[[ 4.00 -5.14 -1.83 -2.62  0.25]
 [ 0.17  0.20  1.00  1.46  0.18]
 [ 0.13  0.14  0.88  1.59  0.12]
 [-0.59  0.18  1.27  2.11  0.63]]
->
[[ 4.00 -5.14]
 [ 0.17  0.20]
 [ 0.13  0.14]]

[[ 0.32 -1.93  0.53 -4.91 -3.51]
 [-3.67 -0.03  1.61 -4.84 -2.00]
 [-3.77 -2.27 -2.36 -2.51 -1.59]
 [-2.62 -0.60  0.91 -2.17 -1.18]]
->
[[ 0.32 -1.93]
 [-3.67 -0.03]
 [-3.77 -2.27]]

[[-3.68 -2.38  5.63 -0.04]
 [-2.57 -4.69  5.28 -2.60]
 [ 4.53  2.03 -4.78  4.68]]
->
[[-3.68 -2.38]
 [-2.57 -4.69]
 [ 4.53  2.03]]

[[ 5.70  2.70 -0.78  4.95]
 [ 4.36  2.05 -0.58  3.78]
 [ 2.30  1.08 -0.31  2.00]]
->
[[5.70 2.70]
 [4.36 2.05]
 [2.30 1.08]]

[[-2.77  4.52  2.05  2.05 -2.98]
 [ 5.36 -3.37 -0.72 -0.72  5.76]
 [ 2.68 -0.78 -4.45 -4.45  2.88]
 [-2.09  3.88 -1.12 -1.12 -2.25]
 [-1.16  2.94 -1.28 -1.28 -1.25]]
->
[[-2.77  4.52]
 [ 5.36 -3.37]
 [ 2.68 -0.78]]

[[-4.40  4.44 -0.59]
 [ 0.07 -0.21 -0.13]
 [ 0.33 -0.46  0.86]]
->
[[-4.40  4.44]
 [ 0.07 -0.21]
 [ 0.33 -0.46]]
---
[[ 5.48  5.19 -4.74]
 [-5.67  5.19 -5.47]
 [-5.72  5.62 -6.16]]
->
[[ 5.48  5.19]
 [-5.67  5.19]
 [-5.72  5.62]]

[[ 4.26 -3.97]
 [-3.65  3.93]
 [ 2.90  4.45]
 [-4.04  4.40]]
->
[[ 4.26 -3.97]
 [-3.65  3.93]
 [ 2.90  4.45]]

[[ 0.26  5.35 -0.54]
 [ 5.41  0.45 -0.21]
 [ 0.90  4.86  0.03]
 [-0.11  0.52  5.91]]
->
[[0.26 5.35]
 [5.41 0.45]
 [0.90 4.86]]

[[ 4.33  0.43  2.26]
 [ 2.48 -0.32 -1.02]
 [-2.94 -0.81 -2.61]
 [-0.91 -0.46 -1.15]
 [ 0.41  0.14 -0.30]]
->
[[ 4.33  0.43]
 [ 2.48 -0.32]
 [-2.94 -0.81]]

[[ 5.97  3.23 -0.81]
 [ 3.27  3.01  0.84]
 [-0.33  1.41  3.88]]
->
[[ 5.97  3.23]
 [ 3.27  3.01]
 [-0.33  1.41]]

[[ 2.36 -2.30  2.18  1.84]
 [-2.61  2.15 -2.72 -1.27]
 [-4.70 -3.23 -4.58  0.93]
 [-3.00  1.77 -2.68 -1.91]
 [-2.15 -1.38  1.22 -4.97]]
->
[[ 2.36 -2.30]
 [-2.61  2.15]
 [-4.70 -3.23]]

[[-2.90 -1.80]
 [-3.97 -2.47]
 [-5.67 -3.54]
 [-3.42 -2.15]]
->
[[-2.90 -1.80]
 [-3.97 -2.47]
 [-5.67 -3.54]]

[[-0.01 -0.05 -0.06]
 [-0.52  2.42  1.17]
 [-0.69  5.34  2.02]
 [ 1.02 -4.62 -3.44]
 [ 0.82 -4.39 -3.18]]
->
[[-0.01 -0.05]
 [-0.52  2.42]
 [-0.69  5.34]]

[[ 1.64  4.82  2.73  2.75 -1.31]
 [-2.42  4.85  2.19  2.20 -0.72]
 [ 3.96 -0.65  1.54  1.56 -0.30]
 [ 3.66 -2.53  2.44  2.46 -1.27]]
->
[[ 1.64  4.82]
 [-2.42  4.85]
 [ 3.96 -0.65]]
